Below are the code and all the weights of a small trained network. Each question names an input and a class and asks about switching units off, where a switched-off unit gives its printed mean instead of its output.

import numpy as np


def w(rows, s, z=0):
    codes = np.array(rows[::2]) - 128.0
    scale = np.full(codes.shape[1], s)
    scale[-1] = z or s
    return codes * scale


def f(y):
    return y / 2 * (1 + np.tanh(0.7978845608 * (y + 0.044715 * y**3)))


def log_softmax(a):
    a = a - a.max(-1, keepdims=True)
    return a - np.log(np.exp(a).sum(-1, keepdims=True))


def net(x, mask):
    res = np.array(x, float).reshape(1, 5) / 4 @ E
    y = f(res @ A[0][:, :-1].T + A[0][:, -1])
    res = res + np.where(mask, y, B[0][:, -1]) @ B[0][:, :-1]
    return log_softmax(res[-1] @ U[:, :-1].T + U[:, -1])


A, B = {}, {}
E = w([
[114,129,133,127],'x0',
[100,130,138,128],'x1',
[137,251,195,200],'x2',
[85,78,63,221],'x3',
[172,67,254,156],'x4',
],0.0092)
A[0] = w([
[155,64,218,164,13],'N0',
[124,88,107,88,169],'N1',
[103,170,81,106,171],'N2',
[111,195,40,115,10],'N3',
[128,218,156,191,163],'N4',
[136,170,163,169,226],'N5',
[111,84,84,251,7],'N6',
[153,168,168,31,13],'N7',
[140,151,141,78,177],'N8',
[143,88,160,176,133],'N9',
[101,29,123,54,234],'N10',
],0.017,0.0013)
B[0] = w([
[61,33,105,209,232],'N0',
[173,159,165,137,188],'N1',
[114,59,117,181,206],'N2',
[79,33,152,196,249],'N3',
[243,148,139,120,246],'N4',
[194,134,131,133,202],'N5',
[72,232,127,7,241],'N6',
[39,191,102,39,208],'N7',
[81,158,116,118,167],'N8',
[83,88,118,143,182],'N9',
[242,164,140,147,247],'N10',
],0.02,0.012)
U = w([
[252,130,149,152,99],'0',
[115,52,129,183,253],'1',
[103,160,122,72,30],'2',
],0.017,0.0029)

Each question gives the input, the list of numbers given to net, and the class t.
The units are the neurons (one row each of A and B). Each row of codes is followed by its name. A weight is (code - 128) times the scale printed after its matrix; where a second scale follows, it is the last column's (A, B and U).
mask holds one flag per neuron, in row order. A switched-off neuron (its flag False) gives its mean, the last column of its row in B, instead of its output. The means were averaged over made-up inputs and are rounded, as every weight is.
A unit's drop is (log p(t) with every unit on - log p(t) with that unit switched off) / (log p(t) with every unit on - log p(t) with every unit switched off).
The circuit of an input: a set's keep is (log p(t) with only the set's units on - log p(t) with every unit switched off) / (log p(t) with every unit on - log p(t) with every unit switched off). Starting from all 11 units, units are removed one at a time, each time the one whose removal leaves the highest keep (on an exact tie, the one counted first), for as long as the keep stays at least 0.8.
units of the circuit, in order: the units of the circuit, biggest drop first
most important unit: the unit with the biggest drop
top k neurons: the k neurons with the biggest drops, biggest first
drop of u: that unit's drop, to one decimal
input [-6,-5,-7,5,0], class 0: most important unit => N10
input [7,-8,1,5,-4], class 2: top 2 neurons => [N6, N0]
input [-6,-8,-4,5,-4], class 2: top 4 neurons => [N6, N4, N0, N5]
input [8,1,-6,-1,-6], class 0: top 2 neurons => [N10, N0]
input [8,3,3,-5,-1], class 2: top 2 neurons => [N7, N10]
input [6,-7,-5,3,-5], class 0: top 4 neurons => [N10, N0, N1, N9]
input [1,-7,3,4,5], class 1: top 2 neurons => [N0, N10]
input [4,3,-3,-6,8], class 1: top 2 neurons => [N0, N6]
input [4,8,-6,6,-1], class 0: top 3 neurons => [N10, N7, N1]
input [-4,-5,-6,3,5], class 0: top 2 neurons => [N10, N3]
input [-6,-2,3,5,-2], class 2: top 2 neurons => [N6, N10]
input [8,-2,-1,-6,-7], class 1: top 2 neurons => [N3, N6]
input [5,-6,5,-1,6], class 1: top 2 neurons => [N0, N10]
input [-3,8,0,-8,-8], class 1: most important unit => N3
input [2,-4,7,-3,-8], class 1: top 2 neurons => [N3, N10]
input [-4,7,6,-8,-1], class 2: top 2 neurons => [N7, N10]
input [-1,8,3,-6,3], class 2: drop of N7 => 1.4
input [3,6,-8,5,1], class 0: drop of N10 => 1.4
input [8,-6,2,8,5], class 2: drop of N8 => 0.0
input [3,3,3,2,6], class 1: drop of N0 => 3.6
input [-7,4,-7,-1,4], class 0: units of the circuit, in order => [N10]
